Below is a small trained network, with its code and all its weights. Each question gives an input and a class and asks what happens when units are switched off, that is, made to give their printed mean instead of their output.

import numpy as np


def w(rows, s, z=0):
    codes = np.array(rows[::2]) - 128.0
    scale = np.full(codes.shape[1], s)
    scale[-1] = z or s
    return codes * scale


def f(y):
    return np.maximum(y, 0)


def log_softmax(a):
    a = a - a.max(-1, keepdims=True)
    return a - np.log(np.exp(a).sum(-1, keepdims=True))


def net(x, mask):
    res = np.array(x, float).reshape(1, 3) / 4 @ E
    y = f(res @ A[0][:, :-1].T + A[0][:, -1])
    res = res + np.where(mask, y, B[0][:, -1]) @ B[0][:, :-1]
    return log_softmax(res[-1] @ U[:, :-1].T + U[:, -1])


A, B = {}, {}
E = w([
[141,153,3,184],'x0',
[26,154,178,223],'x1',
[92,240,103,77],'x2',
],0.011)
A[0] = w([
[108,164,121,65,238],'N1',
[40,174,152,84,189],'N2',
[17,218,146,160,251],'N3',
[74,100,198,155,226],'N4',
[223,67,70,40,253],'N5',
[109,148,2,149,187],'N6',
[123,44,111,173,151],'N7',
[91,115,187,179,187],'N8',
[119,96,105,239,248],'N9',
[162,47,171,222,232],'N10',
],0.011,0.0048)
B[0] = w([
[85,167,239,151,190],'N1',
[52,65,187,181,194],'N2',
[36,97,149,229,237],'N3',
[133,17,141,133,206],'N4',
[230,225,194,100,248],'N5',
[164,240,93,171,211],'N6',
[178,102,100,108,178],'N7',
[129,1,115,137,192],'N8',
[185,104,19,155,205],'N9',
[212,54,121,116,216],'N10',
],0.009,0.015)
U = w([
[112,139,134,60,1],'0',
[114,211,69,130,121],'1',
[186,177,249,86,197],'2',
[166,150,41,105,125],'3',
[66,148,91,203,170],'4',
[46,87,195,132,140],'5',
[140,48,89,127,139],'6',
[73,125,59,64,55],'7',
],0.011,0.0044)

Each question gives the input, the list of numbers given to net, and the class t.
The units are the neurons (one row each of A and B). Each row of codes is followed by its name. A weight is (code - 128) times the scale printed after its matrix; where a second scale follows, it is the last column's (A, B and U).
mask holds one flag per neuron, in row order. A switched-off neuron (its flag False) gives its mean, the last column of its row in B, instead of its output. The means were averaged over made-up inputs and are rounded, as every weight is.
A unit's drop is (log p(t) with every unit on - log p(t) with that unit switched off) / (log p(t) with every unit on - log p(t) with every unit switched off).
The circuit of an input: a set's keep is (log p(t) with only the set's units on - log p(t) with every unit switched off) / (log p(t) with every unit on - log p(t) with every unit switched off). Starting from all 10 units, units are removed one at a time, each time the one whose removal leaves the highest keep (on an exact tie, the one counted first), for as long as the keep stays at least 0.8.
units of the circuit, in order: the units of the circuit, biggest drop first
most important unit: the unit with the biggest drop
top k neurons: the k neurons with the biggest drops, biggest first
drop when u is switched off: that unit's drop, to one decimal
input [8,4,-2], class 3: units of the circuit, in order -> (N9; N2)
input [0,7,-1], class 6: units of the circuit, in order -> (N9; N8)
input [5,-3,2], class 1: most important unit -> N6
input [0,1,4], class 5: units of the circuit, in order -> (N9; N5)
input [8,-6,5], class 1: top 2 neurons -> (N6; N10)
input [7,-7,3], class 2: top 2 neurons -> (N5; N9)
input [7,-6,7], class 1: top 2 neurons -> (N6; N10)
input [6,-5,8], class 1: top 3 neurons -> (N6; N10; N4)
input [7,-2,-1], class 3: top 3 neurons -> (N3; N1; N9)
input [2,-6,-5], class 2: drop when N5 is switched off -> 0.6
input [3,-1,1], class 1: drop when N6 is switched off -> 0.1
input [-2,6,-4], class 6: drop when N5 is switched off -> 0.0
input [7,2,-8], class 3: drop when N10 is switched off -> -0.1
input [5,-7,3], class 2: most important unit -> N5
